Below is a small trained network, with its code and all its weights. Each question gives an input and a class and asks what happens when units are switched off, that is, made to give their printed mean instead of their output.

import numpy as np


def w(rows, s, z=0):
    codes = np.array(rows[::2]) - 128.0
    scale = np.full(codes.shape[1], s)
    scale[-1] = z or s
    return codes * scale


def f(y):
    return np.maximum(y, 0)


def log_softmax(a):
    a = a - a.max(-1, keepdims=True)
    return a - np.log(np.exp(a).sum(-1, keepdims=True))


def net(x, mask):
    res = np.array(x, float).reshape(1, 2) / 4 @ E
    y = f(res @ A[0][:, :-1].T + A[0][:, -1])
    res = res + np.where(mask, y, B[0][:, -1]) @ B[0][:, :-1]
    return log_softmax(res[-1] @ U[:, :-1].T + U[:, -1])


A, B = {}, {}
E = w([
[55,74,80,119,138,5,118,135,54,122,117,165],'x0',
[165,60,120,130,157,146,192,42,200,110,97,153],'x1',
],0.014)
A[0] = w([
[108,158,139,178,133,125,140,139,124,113,146,135,250],'neuron 0',
[150,173,216,130,99,204,155,98,166,140,172,90,103],'neuron 1',
[197,176,179,158,127,185,141,124,176,122,138,68,44],'neuron 2',
[98,172,158,131,87,130,93,217,112,140,143,85,51],'neuron 3',
[59,78,27,103,186,1,147,144,83,79,106,241,62],'neuron 4',
[128,137,163,124,147,127,117,120,124,147,70,149,202],'neuron 5',
[162,60,134,124,196,136,166,40,175,83,86,132,98],'neuron 6',
[77,173,141,141,84,133,51,179,89,186,191,81,85],'neuron 7',
[120,75,106,136,148,122,212,122,147,80,65,139,63],'neuron 8',
[137,73,138,146,178,122,212,83,216,131,96,184,65],'neuron 9',
],0.0088,0.014)
B[0] = w([
[140,129,126,37,126,166,237,45,109,70,56,175,242],'neuron 0',
[22,99,147,172,101,176,45,102,82,184,132,170,221],'neuron 1',
[59,140,100,254,198,126,14,155,125,179,128,167,198],'neuron 2',
[133,157,51,113,140,22,85,255,192,103,216,91,181],'neuron 3',
[99,58,225,205,168,178,52,103,132,178,184,146,251],'neuron 4',
[135,174,171,97,130,157,200,124,95,93,82,154,197],'neuron 5',
[164,128,90,66,62,58,139,210,167,93,185,113,226],'neuron 6',
[177,152,64,135,85,30,159,180,173,85,171,38,213],'neuron 7',
[173,134,67,170,118,90,125,207,192,188,147,60,168],'neuron 8',
[192,174,99,102,97,74,84,200,184,99,147,27,211],'neuron 9',
],0.0097,0.015)
U = w([
[171,129,83,113,112,64,149,162,139,96,147,87,36],'0',
[90,101,163,183,168,152,80,115,120,192,137,168,53],'1',
[141,120,131,61,135,150,250,65,104,72,82,187,255],'2',
],0.017,0.0097)

Each question gives the input, the list of numbers given to net, and the class t.
The units are the neurons (one row each of A and B). Each row of codes is followed by its name. A weight is (code - 128) times the scale printed after its matrix; where a second scale follows, it is the last column's (A, B and U).
mask holds one flag per neuron, in row order. A switched-off neuron (its flag False) gives its mean, the last column of its row in B, instead of its output. The means were averaged over made-up inputs and are rounded, as every weight is.
A unit's drop is (log p(t) with every unit on - log p(t) with that unit switched off) / (log p(t) with every unit on - log p(t) with every unit switched off).
most important unit: the unit with the biggest drop
k most important neurons: the k neurons with the biggest drops, biggest first
drop of u: that unit's drop, to one decimal
input [-7,5], class 1: most important unit : neuron 1
input [8,-7], class 1: 2 most important neurons : (neuron 4; neuron 6)
input [-8,-6], class 1: 2 most important neurons : (neuron 1; neuron 2)
input [7,6], class 1: 2 most important neurons : (neuron 4; neuron 7)
input [-2,-3], class 2: 2 most important neurons : (neuron 9; neuron 6)
input [-7,-5], class 1: 2 most important neurons : (neuron 1; neuron 2)
input [-4,-2], class 1: 2 most important neurons : (neuron 1; neuron 2)
input [3,-2], class 2: 2 most important neurons : (neuron 2; neuron 1)
input [0,-3], class 2: drop of neuron 9 : 0.2
input [3,2], class 2: drop of neuron 2 : 0.4
input [3,1], class 2: drop of neuron 2 : 0.4
input [5,0], class 1: drop of neuron 4 : 1.1
